Below are the code and all the weights of a small trained network. Each question names an input and a target symbol and asks about switching units off, where a switched-off unit gives its printed mean instead of its output.

import numpy as np


def w(rows, s, z=0):
    codes = np.array(rows[::2]) - 128.0
    scale = np.full(codes.shape[1], s)
    scale[-1] = z or s
    return codes * scale


def softmax(a):
    e = np.exp(a - a.max(-1, keepdims=True))
    return e / e.sum(-1, keepdims=True)


def log_softmax(a):
    a = a - a.max(-1, keepdims=True)
    return a - np.log(np.exp(a).sum(-1, keepdims=True))


def net(x, mask):
    ids = ['ΘΞΦΨαβγζητω'.index(c) for c in x.split()]
    T = len(ids)
    res = E[ids] + P[:T]
    u = 0
    for l in range(3):
        r = res
        for j in range(2):
            rows = slice(4 * j, 4 * j + 4)
            q, k, v = (r @ M[l][rows].T for M in (Q, K, V))
            z = softmax(np.where(np.tri(T) > 0, q @ k.T / 4**0.5, -1e9)) @ v
            o = O[l][rows]
            res = res + np.where(mask[u + j], z, o[:, -1]) @ o[:, :-1]
        u += 2
    return log_softmax(res[-1] @ U[:, :-1].T + U[:, -1])


Q, K, V, O = {}, {}, {}, {}
E = w([
[6,127,200,66],'Θ',
[106,47,81,55],'Ξ',
[103,59,117,220],'Φ',
[190,162,70,126],'Ψ',
[109,74,202,118],'α',
[150,163,163,234],'β',
[185,37,126,92],'γ',
[47,163,130,101],'ζ',
[39,213,44,118],'η',
[202,117,52,45],'τ',
[190,249,136,103],'ω',
],0.016)
P = w([
[154,133,139,74],'0',
[176,112,212,65],'1',
[160,104,172,101],'2',
[142,78,136,131],'3',
[135,87,30,176],'4',
[97,87,2,185],'5',
],0.0066)
Q[0] = w([
[92,138,140,188],'L0H1',
[139,225,201,131],'L0H1',
[55,116,77,120],'L0H1',
[71,112,53,148],'L0H1',
[160,111,137,132],'L0H2',
[141,56,158,252],'L0H2',
[206,233,141,3],'L0H2',
[114,251,174,200],'L0H2',
],0.0059)
K[0] = w([
[103,128,115,63],'L0H1',
[203,197,101,245],'L0H1',
[79,131,121,178],'L0H1',
[90,69,146,173],'L0H1',
[178,173,108,84],'L0H2',
[85,139,80,69],'L0H2',
[156,110,79,79],'L0H2',
[164,112,101,96],'L0H2',
],0.011)
V[0] = w([
[172,161,152,172],'L0H1',
[120,54,178,2],'L0H1',
[7,54,181,120],'L0H1',
[129,123,25,67],'L0H1',
[86,153,161,203],'L0H2',
[223,119,152,126],'L0H2',
[143,57,40,163],'L0H2',
[90,134,169,179],'L0H2',
],0.0083)
O[0] = w([
[102,69,174,77,71],'L0H1',
[70,135,24,138,254],'L0H1',
[49,146,44,147,238],'L0H1',
[79,140,87,151,138],'L0H1',
[85,254,132,120,106],'L0H2',
[143,39,134,114,81],'L0H2',
[145,84,157,113,56],'L0H2',
[129,125,90,56,126],'L0H2',
],0.0059,0.0072)
Q[1] = w([
[139,128,165,94],'L1H1',
[101,63,120,108],'L1H1',
[63,171,58,147],'L1H1',
[74,119,157,124],'L1H1',
[69,63,101,8],'L1H2',
[141,61,111,220],'L1H2',
[221,95,27,85],'L1H2',
[71,101,110,83],'L1H2',
],0.011)
K[1] = w([
[139,107,41,181],'L1H1',
[99,100,146,192],'L1H1',
[113,121,98,176],'L1H1',
[94,132,237,254],'L1H1',
[135,102,58,75],'L1H2',
[107,155,122,229],'L1H2',
[196,123,65,59],'L1H2',
[127,141,63,190],'L1H2',
],0.0088)
V[1] = w([
[2,177,195,63],'L1H1',
[130,167,75,95],'L1H1',
[162,26,136,165],'L1H1',
[112,107,175,186],'L1H1',
[119,116,152,67],'L1H2',
[69,186,131,162],'L1H2',
[171,143,15,124],'L1H2',
[73,92,169,206],'L1H2',
],0.0085)
O[1] = w([
[114,107,76,199,254],'L1H1',
[136,172,189,113,197],'L1H1',
[130,173,84,163,28],'L1H1',
[91,138,80,194,83],'L1H1',
[61,127,46,128,118],'L1H2',
[153,91,172,139,190],'L1H2',
[153,136,127,101,234],'L1H2',
[72,178,146,254,101],'L1H2',
],0.0068,0.0082)
Q[2] = w([
[174,205,210,190],'L2H1',
[254,39,144,69],'L2H1',
[113,137,128,47],'L2H1',
[128,40,40,101],'L2H1',
[122,27,96,67],'L2H2',
[84,103,107,17],'L2H2',
[191,129,148,126],'L2H2',
[127,94,107,192],'L2H2',
],0.0093)
K[2] = w([
[128,237,189,142],'L2H1',
[86,118,160,42],'L2H1',
[141,137,168,134],'L2H1',
[24,132,139,112],'L2H1',
[175,112,24,114],'L2H2',
[109,95,6,53],'L2H2',
[139,66,208,106],'L2H2',
[126,99,87,192],'L2H2',
],0.011)
V[2] = w([
[109,119,147,100],'L2H1',
[135,250,113,94],'L2H1',
[54,131,172,104],'L2H1',
[172,158,170,81],'L2H1',
[101,105,155,113],'L2H2',
[90,183,124,175],'L2H2',
[102,62,140,82],'L2H2',
[101,52,169,152],'L2H2',
],0.011)
O[2] = w([
[128,111,70,212,146],'L2H1',
[77,164,174,178,109],'L2H1',
[120,186,112,213,224],'L2H1',
[104,123,99,105,2],'L2H1',
[150,194,81,102,126],'L2H2',
[2,165,154,88,71],'L2H2',
[234,229,82,92,214],'L2H2',
[64,106,41,60,47],'L2H2',
],0.0083,0.0055)
U = w([
[98,192,51,156,37],'Θ',
[137,154,102,141,73],'Ξ',
[150,175,216,74,241],'Φ',
[133,122,127,137,107],'Ψ',
[113,80,2,99,53],'α',
[143,149,121,42,179],'β',
[110,26,75,155,176],'γ',
[126,176,131,151,130],'ζ',
[133,153,241,187,254],'η',
[176,133,110,242,118],'τ',
[133,120,118,154,130],'ω',
],0.0098,0.0044)

Each question gives the input, a string of symbols that net reads in full, and the target symbol t.
The units are the heads (4 rows each of Q, K, V and O). Each row of codes is followed by its name. A weight is (code - 128) times the scale printed after its matrix; where a second scale follows, it is the last column's (O and U).
mask holds one flag per head, layer by layer. A switched-off head (its flag False) gives its mean, the last column of its rows in O, instead of its output. The means were averaged over made-up inputs and are rounded, as every weight is.
A unit's drop is (log p(t) with every unit on - log p(t) with that unit switched off) / (log p(t) with every unit on - log p(t) with every unit switched off).
The circuit of an input: a set's keep is (log p(t) with only the set's units on - log p(t) with every unit switched off) / (log p(t) with every unit on - log p(t) with every unit switched off). Starting from all 6 units, units are removed one at a time, each time the one whose removal leaves the highest keep (on an exact tie, the one counted first), for as long as the keep stays at least 0.8.
units of the circuit, in order: the units of the circuit, biggest drop first
most important unit: the unit with the biggest drop
which heads matter: for each layer, one digit per head in row order, 1 if its drop is at least 0.15 and else 0, layers parted by /
drop when u is switched off: that unit's drop, to one decimal
input Θ τ τ η, target τ: most important unit	L1H2
input ω Θ ζ τ Θ, target τ: units of the circuit, in order	[L1H2; L2H2]
input β τ η, target τ: units of the circuit, in order	[L2H2; L1H2]
input Θ β τ τ ζ, target τ: which heads matter	00 / 11 / 01
input Θ Θ Θ β, target η: units of the circuit, in order	[L2H2; L1H2]
input τ Θ β η γ, target τ: units of the circuit, in order	[L2H2; L1H2]
input Θ ζ Θ Θ, target Θ: units of the circuit, in order	[L2H2; L2H1; L0H1]
input Θ β Θ, target β: which heads matter	00 / 10 / 11
input η η Θ, target η: which heads matter	01 / 00 / 10
input τ Ψ τ, target β: units of the circuit, in order	[L1H1; L1H2]
input ζ Θ η η ζ, target η: units of the circuit, in order	[L2H1; L2H2]
input Θ τ ω, target Φ: which heads matter	10 / 10 / 00
input τ Φ Θ ω, target Φ: which heads matter	10 / 10 / 10
input β Φ Θ Θ Φ Θ, target Φ: units of the circuit, in order	[L2H1; L0H1; L1H1; L1H2]
input Θ η Θ τ γ, target τ: units of the circuit, in order	[L2H2; L2H1]
input Θ τ τ Θ, target τ: which heads matter	00 / 11 / 01
input Θ Θ τ η τ β, target η: units of the circuit, in order	[L1H2; L2H2]
input α Θ Θ ζ, target Θ: which heads matter	00 / 00 / 01
input γ Θ Θ β τ, target τ: which heads matter	00 / 00 / 11
input Θ ζ β Θ, target β: most important unit	L1H1
input Ψ η α τ, target β: which heads matter	00 / 11 / 10
input τ α Ψ, target β: which heads matter	11 / 10 / 10
input Ξ η Θ τ η Θ, target η: units of the circuit, in order	[L2H2]
input ω Θ Θ Θ Φ, target γ: units of the circuit, in order	[L2H2; L1H1]
input η η η, target η: drop when L0H2 is switched off	0.1
input Θ τ α, target τ: drop when L2H2 is switched off	0.5
input Θ Θ ζ, target Θ: drop when L2H2 is switched off	0.7
input α τ α τ α, target τ: drop when L1H2 is switched off	0.9
